Below are the code and all the weights of a small trained network. Each question names an input and a class and asks about switching units off, where a switched-off unit gives its printed mean instead of its output.

import numpy as np


def w(rows, s, z=0):
    codes = np.array(rows[::2]) - 128.0
    scale = np.full(codes.shape[1], s)
    scale[-1] = z or s
    return codes * scale


def norm(h):
    return h / np.sqrt((h * h).mean(-1, keepdims=True) + 1e-5)


def f(y):
    return y / 2 * (1 + np.tanh(0.7978845608 * (y + 0.044715 * y**3)))


def log_softmax(a):
    a = a - a.max(-1, keepdims=True)
    return a - np.log(np.exp(a).sum(-1, keepdims=True))


def net(x, mask):
    res = np.array(x, float).reshape(1, 7) / 4 @ E
    u = 0
    for l in range(4):
        y = f(norm(res) @ A[l][:, :-1].T + A[l][:, -1])
        res = res + np.where(mask[u : u + 5], y, B[l][:, -1]) @ B[l][:, :-1]
        u += 5
    return log_softmax(norm(res)[-1] @ U[:, :-1].T + U[:, -1])


A, B = {}, {}
E = w([
[99,128,169,84,68,84,208,97,127,176],'x0',
[111,153,145,209,45,133,198,166,106,150],'x1',
[3,202,100,54,62,178,114,79,49,38],'x2',
[148,122,100,156,108,150,175,18,93,98],'x3',
[220,78,159,124,50,126,31,89,107,132],'x4',
[176,234,153,93,166,187,98,111,151,166],'x5',
[128,100,132,204,159,68,98,105,55,223],'x6',
],0.0056)
A[0] = w([
[147,216,112,90,57,34,187,124,218,108,83],'L0N0',
[109,51,178,44,158,153,75,152,179,140,236],'L0N1',
[3,144,146,102,78,124,66,117,169,153,250],'L0N2',
[57,133,77,182,175,95,180,163,161,166,105],'L0N3',
[170,87,180,182,215,182,168,56,165,72,139],'L0N4',
],0.0063,0.0022)
B[0] = w([
[170,152,162,153,145,71,150,191,162,107,179],'L0N0',
[149,125,213,88,205,88,87,141,69,109,253],'L0N1',
[255,123,119,145,172,105,175,128,180,85,254],'L0N2',
[142,132,75,164,159,208,93,160,83,180,208],'L0N3',
[70,132,174,155,133,148,164,96,186,139,204],'L0N4',
],0.0087,0.0035)
A[1] = w([
[61,100,92,196,110,126,158,130,94,114,70],'L1N0',
[71,169,52,96,182,168,134,65,78,78,78],'L1N1',
[137,92,157,105,48,105,162,141,134,106,83],'L1N2',
[117,92,143,127,229,111,91,154,107,111,249],'L1N3',
[84,255,113,131,186,113,155,65,99,72,159],'L1N4',
],0.007,0.0013)
B[1] = w([
[124,144,22,102,238,79,158,179,110,143,162],'L1N0',
[166,130,104,188,47,193,201,88,70,107,201],'L1N1',
[66,203,254,102,143,132,75,119,136,56,150],'L1N2',
[75,161,180,22,181,96,149,159,50,93,254],'L1N3',
[150,27,54,54,139,225,213,79,203,155,215],'L1N4',
],0.0077,0.0051)
A[2] = w([
[91,169,119,208,78,69,174,123,111,174,143],'L2N0',
[81,154,83,124,142,79,94,134,125,152,4],'L2N1',
[169,107,162,99,103,88,1,80,136,146,140],'L2N2',
[146,123,116,145,133,169,83,167,107,63,175],'L2N3',
[53,137,113,157,136,171,215,122,79,137,237],'L2N4',
],0.0065,0.0027)
B[2] = w([
[132,141,91,61,155,87,149,228,101,69,159],'L2N0',
[136,145,98,83,109,182,198,173,167,115,105],'L2N1',
[111,73,47,254,64,188,131,188,17,108,223],'L2N2',
[184,175,50,112,152,87,124,124,75,130,178],'L2N3',
[193,93,97,121,178,98,56,235,132,121,253],'L2N4',
],0.0085,0.0039)
A[3] = w([
[108,188,126,135,143,146,144,253,184,222,179],'L3N0',
[109,151,225,57,83,148,170,158,167,84,47],'L3N1',
[124,179,96,76,132,208,191,63,135,107,80],'L3N2',
[105,140,57,136,120,119,128,162,183,114,55],'L3N3',
[155,85,222,143,175,85,122,200,135,221,253],'L3N4',
],0.0076,0.0023)
B[3] = w([
[116,134,111,111,164,32,138,106,12,107,207],'L3N0',
[137,195,203,121,106,106,133,178,173,123,174],'L3N1',
[133,64,138,193,102,123,141,214,216,144,184],'L3N2',
[143,161,86,194,161,190,152,118,93,215,137],'L3N3',
[111,169,25,124,149,121,142,64,131,97,254],'L3N4',
],0.011,0.0072)
U = w([
[25,151,156,104,75,151,47,100,169,244,4],'0',
[151,142,76,95,178,72,116,148,8,93,162],'1',
[69,154,126,95,159,140,110,64,172,158,91],'2',
[127,108,157,213,47,159,76,107,64,135,120],'3',
[147,193,216,91,127,119,141,164,199,59,137],'4',
[170,51,72,184,100,233,170,129,185,162,146],'5',
[111,171,151,132,131,106,170,101,171,165,99],'6',
[29,150,162,108,83,166,74,119,147,232,23],'7',
],0.013,0.011)

Each question gives the input, the list of numbers given to net, and the class t.
The units are the neurons (one row each of A and B). Each row of codes is followed by its name. A weight is (code - 128) times the scale printed after its matrix; where a second scale follows, it is the last column's (A, B and U).
mask holds one flag per neuron, layer by layer. A switched-off neuron (its flag False) gives its mean, the last column of its row in B, instead of its output. The means were averaged over made-up inputs and are rounded, as every weight is.
A unit's drop is (log p(t) with every unit on - log p(t) with that unit switched off) / (log p(t) with every unit on - log p(t) with every unit switched off).
The circuit of an input: a set's keep is (log p(t) with only the set's units on - log p(t) with every unit switched off) / (log p(t) with every unit on - log p(t) with every unit switched off). Starting from the 12 units with the biggest drops (on a tie, the unit counted first), units are removed one at a time, each time the one whose removal leaves the highest keep (on an exact tie, the one counted first), for as long as the keep stays at least 0.8.
units of the circuit, in order: the units of the circuit, biggest drop first
top k neurons: the k neurons with the biggest drops, biggest first
k most important neurons of layer l: the k neurons of layer l with the biggest drops, biggest first
drop when u is switched off: that unit's drop, to one decimal
input [7,-6,-7,7,3,2,2], class 5: units of the circuit, in order : L3N0
input [6,-2,-7,3,-2,4,-3], class 6: 2 most important neurons of layer 0 : L0N4, L0N3
input [-8,1,3,-1,-1,-5,-7], class 5: units of the circuit, in order : L3N0, L1N1
input [3,6,-4,4,4,-2,-1], class 4: top 3 neurons : L1N2, L0N3, L3N1
input [-3,8,-7,3,5,0,-3], class 3: units of the circuit, in order : L1N4, L1N0
input [-8,-7,-5,3,1,5,-4], class 4: units of the circuit, in order : L0N4, L0N3
input [-6,2,0,6,6,-2,-3], class 3: units of the circuit, in order : L1N4, L3N4, L3N0
input [-3,7,2,3,8,0,-7], class 3: 3 most important neurons of layer 1 : L1N3, L1N4, L1N1
input [1,-6,-6,4,7,7,8], class 3: top 2 neurons : L2N2, L3N0
input [8,5,0,8,-4,4,-7], class 4: top 2 neurons : L0N0, L3N1
input [-8,-3,-5,5,6,6,5], class 3: 2 most important neurons of layer 1 : L1N4, L1N0
input [4,0,8,-1,4,0,8], class 3: top 2 neurons : L0N2, L0N4
input [0,7,-1,6,6,4,3], class 3: top 3 neurons : L1N3, L3N0, L3N4
input [-6,7,7,4,7,-3,-7], class 4: top 3 neurons : L1N2, L0N3, L2N2
input [-1,5,-5,-2,-8,7,-7], class 1: units of the circuit, in order : L3N0
input [-8,-2,-5,7,1,8,7], class 5: top 3 neurons : L3N0, L0N1, L0N4
input [-5,2,5,-1,8,1,4], class 3: drop when L3N0 is switched off : 0.1
input [8,-5,-2,6,6,-2,-2], class 3: drop when L3N1 is switched off : 0.0
input [5,-2,8,-1,-8,-3,1], class 5: drop when L1N4 is switched off : 0.2
input [-4,3,1,6,-7,3,0], class 5: units of the circuit, in order : L1N4
